[-1  3  5  3 52 -1 -1] : Bib
[-14   3   0  14  -9   4  -3] : Mit
[ 2  4  0  2 12 -1  3] : Mari
[  1  -2  -1   2   2  -1 -10] : Nub
[ 1  3  0  1 17 -3  3] : mume
[  1   3  -1   1 -13  -1   3] : muliz
[ 1  3  2  2 -7 -1 -5] : Mog
[-8  3  0  2 -4 -1  3] : Nileg
[-3  3  0  2 -2 -1  3] : Kotuz
[-7  3 -2  2  1 -1  3] : koseg
[  1   3 -10   2  -2   3   3] : Rami
order: [ 3 -1 -4  2  0  3 -8] : Nileg
order: [-10  -1   2   2  -1  -2   1] : Nub
size: [1 3 2] : 3
order: [ 3 -1 12  2  0  4  2] : Mari

[-13  -3  -3  -3  -3  -3] : sadis
[-17   8   3  22  41  15] : Petim
[ 36 -54  23  35   7 -14] : Bez
[-50  25 -30  10  46  18] : Gup
[-31  16  33   9 -39 -26] : Doluz
order: [ 35  36   7 -54 -14  23] : Bez
again sadis:  : [-3]
find: [-17   8   3  22  41  15] : Petim

[-19 -18   1  -5  -8 -11] = zopu
[-11  -8 -19  -5 -18   1] = gupev
[ -6 -11 -18   1 -19  -8] = Reg
[-19 -14   8  -6 -26  -3] = Gatod
order: [ -6 -19  -8 -11 -18   1] : Reg
order: [ -8 -11   1  -6 -19 -18] : Reg
size: [-19 -18   1  -5  -8 -11] : 6
order: [ -8 -19   1 -18 -11  -6] : Reg
find: [-11  -8 -19  -5 -18   1] : gupev
size: [ -6 -11] : 2

[-17  -8  -3 -19 -39   2  31  24  14   4 -16  18  30  18   1 -32 -41  16
 -24  19 -16   8 -10   3   4  19] = Maf
[ -8  -4  -7 -20 -46  -5  39  17  -7   9 -24   1  33  20  -1 -30  -2  22
 -29  -5 -14  16  -9   4   2   7] = Leref
[ -6  -3 -11 -17 -49 -11  40  13 -13  10 -21  -7  30  17   3 -32 -18  25
 -30  -6 -12  13  -7   3   4   2] = neb
[-18  -8  -4 -18 -38   2  29  24  16   4 -14  19  28  17   3 -34 -42  16
 -24  24 -16   5 -10   2   5  20] = gude
[-19  -9  -5 -16 -38   1  27  25  18   3 -11  19  27  16   5 -36 -42  16
 -24  35 -15  -1  -8   0   8  21] = rit
[-18  -8  -4 -18 -38   2  29  24  16   4 -14  19  28  17   3 -34 -42  16
 -24  -5 -14  16  -9   4   2   7] = rofun
[-19  -9  25 -16 -38   1  16  25  16   3 -11  19  27  16   5 -35 -42  16
 -24  29 -16   2  -9   1  25  16] = kupit
[-15  -8  -3 -20 -39   3  32  24  12   5 -19  16  31  19   0 -32 -39  17
 -24  15 -16   9 -11   4   3  18] = bas
find: [-18  -8  -4 -18 -38   2  29  24  16   4 -14  19  28  17   3 -34 -42  16
 -24  24 -16   5 -10   2   5  20] : gude
find: [-17  -8  -3 -19 -39   2  31  24  14   4 -16  18  30  18   1 -32 -41  16
 -24  19 -16   8 -10   3   4  19] : Maf

[  0   1  -1  -3   0 -11  -3 -13  -3 -13  -8  11   6  -2  -2   3   2   7
  -4  13   1  10 -11   1 -17   5  -8   6  -3  -1   7 -16   6   6  10  -1
  -9 -10   1] -> muk
[ -1  -3 -13 -11   5 -16  10  -1  -3   6   6  -8  -3   6  -5 -11  -1  -8
  -3 -10   6   1  -9  11   1  -2  13   7 -13   0   1   1   2   1   7 -17
  10  -2   3] -> femel
[ -8 -12  -8 -23  15  -9  17 -12   3 -32  25   1 -36  -4 -32 -24 -22  19
  -7 -40  12 -25  -8  -5  19  23  -5 -23 -25  35 -17  15  12  18  16  -9
  37  -8  -8] -> Piz
[ -2  11   0   0   6  -8   6  -3  -3 -11  -1  -5   1   1 -11   5   2 -13
  10  -1   6 -13   3 -16  -3 -10   7  -2  -1  10  13   7  -3   1  -8   6
   1  -9 -17] -> Gaser
[-25 -22  12 -14   5  13 -27  13  -4  12 -24   4   6  21  -1   0  -3  12
  -9 -13  -5   5  15 -24  -5   0  -1  14  24 -15  -3  -6   9 -13  -5  -7
 -22  26  -9] -> gem
find: [ -1  -3 -13 -11   5 -16  10  -1  -3   6   6  -8  -3   6  -5 -11  -1  -8
  -3 -10   6   1  -9  11   1  -2  13   7 -13   0   1   1   2   1   7 -17
  10  -2   3] : femel
find: [-25 -22  12 -14   5  13 -27  13  -4  12 -24   4   6  21  -1   0  -3  12
  -9 -13  -5   5  15 -24  -5   0  -1  14  24 -15  -3  -6   9 -13  -5  -7
 -22  26  -9] : gem
order: [  3 -32  16  -8  12  -9 -25  25  17  -7  -9  12 -36  -5  15  23  -8 -32
  35  -8  -8 -23 -25  37  -8 -40 -12  -5  -4 -23   1  19  15 -22  19 -12
 -17 -24  18] : Piz
order: [-17 -16 -13 -13 -11 -11 -10  -9  -8  -8  -5  -3  -3  -3  -3  -2  -2  -1
  -1  -1   0   1   1   1   1   1   2   3   5   6   6   6   6   7   7  10
  10  11  13] : femel
order: [ -1   6 -13   3 -16  -3 -10   7  -2  -1  10  13   7  -3   1  -8   6   1
  -9 -17  -2  11   0   0   6  -8   6  -3  -3 -11  -1  -5   1   1 -11   5
   2 -13  10] : Gaser
size: [ -1  -3 -13 -11   5 -16  10  -1  -3   6   6  -8  -3   6  -5 -11  -1  -8
  -3 -10   6   1  -9  11   1  -2  13   7 -13   0   1   1   2   1   7 -17
  10  -2   3] : 39

[-11 -49  -3 -41  40  26  53   0  -4 -43 -30   2  26  21  -4  48  -2 -12
  17 -33  27 -13  41  -7  -3 -20 -51  27 -13 -41 -42  35 -32   9 -10  31
 -34  -4 -36 -10 -30 -29  50 -46  27 -46  37 -53  -4  45  53  53 -11  22]  lufod
[-29 -42  -4  41  40  21  -7 -30  26  27 -10  -3  35 -32 -13 -46  -3 -12
 -49  45   2 -34  -3  53  22  31 -41  53 -30 -46 -53  17 -13 -33  53 -36
 -41 -11  26  37  27  50 -10 -43  27 -51 -20   0 -11  -4   9  -4  48  -4]  muvet
[ 46  52  -9  37 -17   3  14  -9  45  -4  12  -1   9 -15 -26 -17   0 -19
  20  -8  42 -25  14  40   7 -13   3  29  34  -8   9  49  33  11   6  47
 -39  14 -21   9  22 -30 -33  -1 -40 -30 -28 -18 -49   5  52   2 -27  -3]  budeb
[  6 -29 -13   5 -31 -38  33 -12  47 -39 -48 -50  12 -30  48 -50 -52  25
  30  43  16  52 -32  16  39  -1  22 -47   5  52  33 -47 -35 -15  43 -19
  20  -6  18 -35 -44 -37 -40 -41  17  53  -3 -29 -24   1  52  51   0  35]  roz
order: [ -3 -27   2  52   5 -49 -18 -28 -30 -40  -1 -33 -30  22   9 -21  14 -39
  47   6  11  33  49   9  -8  34  29   3 -13   7  40  14 -25  42  -8  20
 -19   0 -17 -26 -15   9  -1  12  -4  45  -9  14   3 -17  37  -9  52  46] : budeb
order: [ 22 -11 -49  -3 -41  40  26  53   0  -4 -43 -30   2  26  21  -4  48  -2
 -12  17 -33  27 -13  41  -7  -3 -20 -51  27 -13 -41 -42  35 -32   9 -10
  31 -34  -4 -36 -10 -30 -29  50 -46  27 -46  37 -53  -4  45  53  53 -11] : lufod
size: [-29 -42  -4  41  40  21  -7 -30  26  27 -10  -3  35 -32 -13 -46  -3 -12
 -49  45   2 -34  -3  53  22  31 -41  53 -30 -46 -53  17 -13 -33  53 -36
 -41 -11  26  37  27  50 -10 -43  27 -51 -20   0 -11  -4   9  -4  48  -4] : 54
size: [ 46  52  -9  37 -17   3  14  -9  45  -4  12  -1   9 -15 -26 -17   0 -19
  20  -8  42 -25  14  40   7 -13   3  29  34] : 29
size: [-29 -42  -4  41] : 4

[ 16 -12 -10 -36 -13  -6  45 -40] : fufid
[-40  19  34   0  25  45   7 -33] : vabim
[ -1  29  33 -45 -19 -37 -13 -15] : mezeg
[ -8 -43  13 -20  33 -25 -14 -34] : tego
[ 32 -39 -26  22  22  27 -36 -29] : Nako
[-44 -31  49 -40  22  24 -24  30] : mon
[-15  33   0 -45  29 -37 -19 -13] : Lup
size: [ 16 -12 -10 -36 -13  -6] : 6
order: [-37 -13 -15  -1  29  33 -45 -19] : mezeg
size: [ 32 -39 -26  22  22  27 -36 -29] : 8

[ 33  12  -1 -42 -36 -42  41 -35]  kipo
[ 19   1  -3  -6  16  14 -52   3]  bugut
[ 12   3  -2 -19 -12  -3   9  -1]  tefe
[ 14   1  -1   3  22   3 -53 -12]  libe
[  8  -1   1  12  14 -28 -26 -40]  gekod
[ 28  10  -2 -38 -29 -26  31 -19]  fatu
[  3  -1   0   3   4  -3 -10  -8]  fis
[ 12  -2  -1   7  20  -3 -46 -18]  Sarup
size: [12 -2 -1] : 3
size: [ 28  10  -2 -38 -29 -26] : 6

[-13  -1  12   5  11  -1] = tuza
[ 18  -1 -18 -11  14   2] = dup
[ 12   3 -34   5   0 -23] = Rumiv
[  3   0   5  12 -35 -23] = Suk
[ 12 -31  12 -25  28  22] = rur
[-17  38 -22  29 -36 -31] = zokap
[-22  10  24  -7   7  -2] = tolif
[  5 -13  11  -1  -1  12] = gobed
[ 24 -23  17  -6   1  -5] = zuvo
again rur:  : [12]
order: [ 12 -23   5 -34   0   3] : Rumiv
size: [ 12   3 -34   5   0] : 5
order: [-36 -31 -22 -17  29  38] : zokap
again tuza:  : [-1]

[  2 -26 -31  -3   5  -3 -10   7  12  15   4  10  -2 -22 -10  26   1   3
  -1 -10   1   9 -21   2 -26  19   5 -21 -32 -16   7  10  11   4 -14  -1
  -5   6 -24 -17  -8 -12  -3 -25  13 -34 -14  -5 -25] -> vatim
[  7  11  14 -21   2   4 -10 -21 -10  -8 -14   1 -17   4  15   1 -22 -26
 -25  10  -3 -25  -8  -3  12 -14  -1 -10 -16   6   1  -1 -32 -31  15   7
  -3  10  -2  19 -24   5   5  25   9   3 -12 -34  26] -> beva
[-21   4   6 -21   3  13 -10 -34   5  15  12 -31  -1 -32 -10  10   1  -3
  19 -26  -2   9  -8 -12 -22 -17 -24   4  -5 -14   1   2  -3 -10   7   1
  -1  -3 -25  11  25 -16 -25  10 -14   5  15  26   7] -> bito
[-21   4   6 -21   3  13 -10 -34   5 -26  12 -31  -1 -32 -10  10   1  -3
  19 -26  -2   9  -8 -12 -22 -17 -24   4  -5 -14   1   2  -3 -10   7   1
  -1  -3 -25  11  -5 -16 -25  10 -14   5  15  26   7] -> sel
[-21   4   6 -21   3  13 -10 -34   5  15  12 -31  -1 -32 -10  10   1  -3
  19 -26  -2   9  -8 -12 -22 -17 -24   4  -8 -14   1   2  -3 -10   7   1
  -1  -3 -25  11  25 -16 -25  10 -14   5  15  26   7] -> deres
find: [-21   4   6 -21   3  13 -10 -34   5  15  12 -31  -1 -32 -10  10   1  -3
  19 -26  -2   9  -8 -12 -22 -17 -24   4  -8 -14   1   2  -3 -10   7   1
  -1  -3 -25  11  25 -16 -25  10 -14   5  15  26   7] : deres
size: [  2 -26 -31  -3   5  -3 -10   7  12  15   4  10  -2 -22] : 14
order: [  7  26  15   5 -14  10 -25 -16  25  11 -25  -3  -1   1   7 -10  -3   2
   1 -14  -8   4 -24 -17 -22 -12  -8   9  -2 -26  19  -3   1  10 -10 -32
  -1 -31  12  15   5 -34 -10  13   3 -21   6   4 -21] : deres
order: [  7  26  15   5 -14  10 -25 -16  -5  11 -25  -3  -1   1   7 -10  -3   2
   1 -14  -5   4 -24 -17 -22 -12  -8   9  -2 -26  19  -3   1  10 -10 -32
  -1 -31  12 -26   5 -34 -10  13   3 -21   6   4 -21] : sel
size: [  7  11  14 -21   2   4 -10 -21 -10  -8 -14   1 -17   4  15   1 -22 -26
 -25  10  -3 -25  -8  -3  12 -14  -1 -10 -16   6] : 30
size: [-21   4   6 -21   3  13 -10 -34   5  15  12 -31  -1 -32 -10  10   1  -3
  19 -26  -2   9  -8 -12 -22 -17 -24   4  -8 -14   1   2  -3 -10   7] : 35

[-19 -10  30  28  -3   4  18  -3 -19  22 -13  -9  -7  16  -9  22   4  -2
   0 -40  22  -8  -1   5  -4]  bano
[ -3   0 -58 -24   4  -1  -2  -7   9   8   4  10   4   0 -21  -5   1 -13
  30  -4  39  39  13   0   4]  Pid
[ -4   4  25   9  -5  14  -2 -14  10  -9   0   4  -5 -10 -12  13  -2  -3
 -30 -17  28  26   9  -6  -4]  sabi
[  3   1   4  30   3 -10   1   1   0   7  13   3 -23 -16   0  28  -4   0
 -10  17  12 -50   0  -9   3]  podag
[ 33   3  55 -11   1  -9   9 -13  14   5  41   3  16  12 -15 -15 -10  -2
 -26   4  22   1 -10  -4 -13]  deta
[-11  -2 -26 -57   6  13  12   2  -4 -11  -2   3  12   1 -10  -1   4  28
 -23  13  15 -26   3  12 -20]  Puv
[ -6  10  -6 -12  -4   1  35  21 -17   3 -19   1 -24 -13  29  -4   1  -3
 -29   8  35 -19   9  -2   3]  daruz
[ -1  -6  -3  14  -1  -3 -24  14   5  12   2   1   5  -5  13   9   5  34
   1 -35   1  -7   1 -10  10]  niz
[ -2  -9  19 -20   4  -9   4 -24  15 -11   1   1  -2 -15  13  14 -10   4
 -11   1   8 -42  -7   8   9]  Dez
[ 33   3  55 -11   1  -9 -10 -13  14   5  41   3  16  12 -15 -15  10  -2
 -26   4  22   1 -10  -4 -13]  zivaz
[ 10  -5   7   6   3   5  15 -45  -5   7  -9   7   5   3 -17   4   6 -12
  32 -18  -7   8  13 -44  -6]  bisa
[  3  -3  -9 -16  -4  11  34 -24   4 -20 -12  -2   9   4  30  -9   7   3
   2   2 -18 -36  11   4 -23]  safi
find: [ -3   0 -58 -24   4  -1  -2  -7   9   8   4  10   4   0 -21  -5   1 -13
  30  -4  39  39  13   0   4] : Pid
find: [ -2  -9  19 -20   4  -9   4 -24  15 -11   1   1  -2 -15  13  14 -10   4
 -11   1   8 -42  -7   8   9] : Dez
order: [  7 -12   7 -17   6 -45   5   4   8  15   7   5  -9  -7 -18   6  -5  -5
   3  32 -44  13  -6  10   3] : bisa

[-12   7   6   5  -8 -14   0 -16] = raro
[  0  33  14 -21  11  13  -3  26] = Mim
[-21 -11 -11   3 -21  17 -21  -7] = Miba
[  8 -23  -3  -3  -3  23  17 -20] = gegol
[-11  20  28  -7 -21  22  13  -5] = feza
[  8 -22  -7   6  -9 -27  -7  18] = rep
[  8 -22  -7   6 -10 -27  13  18] = tas
[ -4 -22 -28  -6  -9  31  17 -18] = ges
[  4  -2  -7  13  -3 -40   8  -6] = nika
[  0  11  33  -4 -21  26  13  14] = boga
find: [ -4 -22 -28  -6  -9  31  17 -18] : ges
again gegol:  : [-3]
again rep:  : [-7]
size: [  0  11  33  -4 -21  26] : 6
find: [  0  33  14 -21  11  13  -3  26] : Mim
order: [ 33  11   0 -21  13  26  14  -4] : boga
size: [  0  11  33  -4 -21] : 5

[-23  28   4  29 -13   0 -21   1   6 -33  30  19 -10] : pibi
[-10  19 -21   1 -23   3  30 -33  29  28   6   0 -13] : Pufe
[  6  28   1 -13 -22  19   4  30 -21 -10   0  29 -33] : lekif
[ -6  14  18   3  19   6  -3   2   9 -18  18   7   3] : tem
order: [ 19   1 -13  30 -33  29 -10 -21   4 -23   6   0  28] : pibi
order: [  6  30 -13 -23  19  29 -33   0   4 -21  28 -10   1] : pibi

[ 7 -6 13 20  2] -> fepa
[-36  19  19   1  -2] -> dasi
[-36  41  19 -14  -2] -> sos
[-36 -30  19 -14  -2] -> mov
[-18  27   2 -49  56] -> genat
again dasi:  : [19]
order: [ 19 -14  -2 -36  41] : sos

[ -2  -1   0   3   9 -12  -6   5   1   2  -9   0  -1   2   3   1  -1  -6
   4   4  -2   3   0   3  -4  -1   4  -2   1   7   4] : Fulo
[-10   0  12   4   0   9   3  -3   1   0   5   5  -4  -8   2  -3  -8   4
  -1   4   0  -2   7  -3  -5  -2 -17  -3   0  -3  -1] : mogir
[  1  -6  -1   4  -7  -3  -1   4   3  -4  -3  -4   2   0  -8  -2   4  -4
 -17  -8  -9   2  -2   6   1   1  -6   5  -2   3   1] : gini
[ -1  -1  -6 -17   3   6  -5   4  -2  -8  11 -10  -3  -3   9  -7 -12  -5
   5   0   9   1  14   2  -9  -2   5   2   4  -4  16] : nime
[  6  -3   1  -6  -1   6  -9  -4  -1   1  -4  -1   0  -2  -3  -1  -2   5
   1   2   8  -3  -5  -2 -10  -1   2  -1   4   0  -6] : sofos
[  0   2   1   1  -2   2   1   3   7  -1  -8   2  -3   5   2   2   4  -4
 -11  -6  -5  -3 -10   3   5   2  -6   6   2   7  -2] : nusu
[  9   2   7 -13  -3   1   1   5   9  -6  -7   6   5  -2  -5   8  -3   3
  -3  -3  -9   8   0  -6   6   8  -7 -11  -7  11   3] : Suni
[ 1 -4 -1  4  5 -3 -1  4  3 -4 -3 -4  2  4 -8 -2  4 -4 -3 -8 -9  2 -2  6
  1  1 -6  5 -2  3  1] : Lal
[-19 -14  46  14   2  29   3  14  14   6 -25  15  -3  40  -1  -6   6   9
  -5   3  35  16  21   7 -13  -7 -52 -24  11  25 -41] : Ledim
[ 15  20   8  -2  -7  17   3 -11  -8   4  -6 -29  20  11 -31 -14  -6  -6
 -17  -5  -4  26   2  27 -19   3  -1  -9   4  -9 -22] : bik
size: [  0   2   1   1  -2   2   1   3   7  -1  -8   2  -3   5   2   2   4  -4
 -11  -6  -5  -3 -10   3   5   2  -6   6   2   7  -2] : 31
order: [  1   1  -6  -1   4  -7  -3  -1   4   3  -4  -3  -4   2   0  -8  -2   4
  -4 -17  -8  -9   2  -2   6   1   1  -6   5  -2   3] : gini
find: [-10   0  12   4   0   9   3  -3   1   0   5   5  -4  -8   2  -3  -8   4
  -1   4   0  -2   7  -3  -5  -2 -17  -3   0  -3  -1] : mogir
find: [  1  -6  -1   4  -7  -3  -1   4   3  -4  -3  -4   2   0  -8  -2   4  -4
 -17  -8  -9   2  -2   6   1   1  -6   5  -2   3   1] : gini

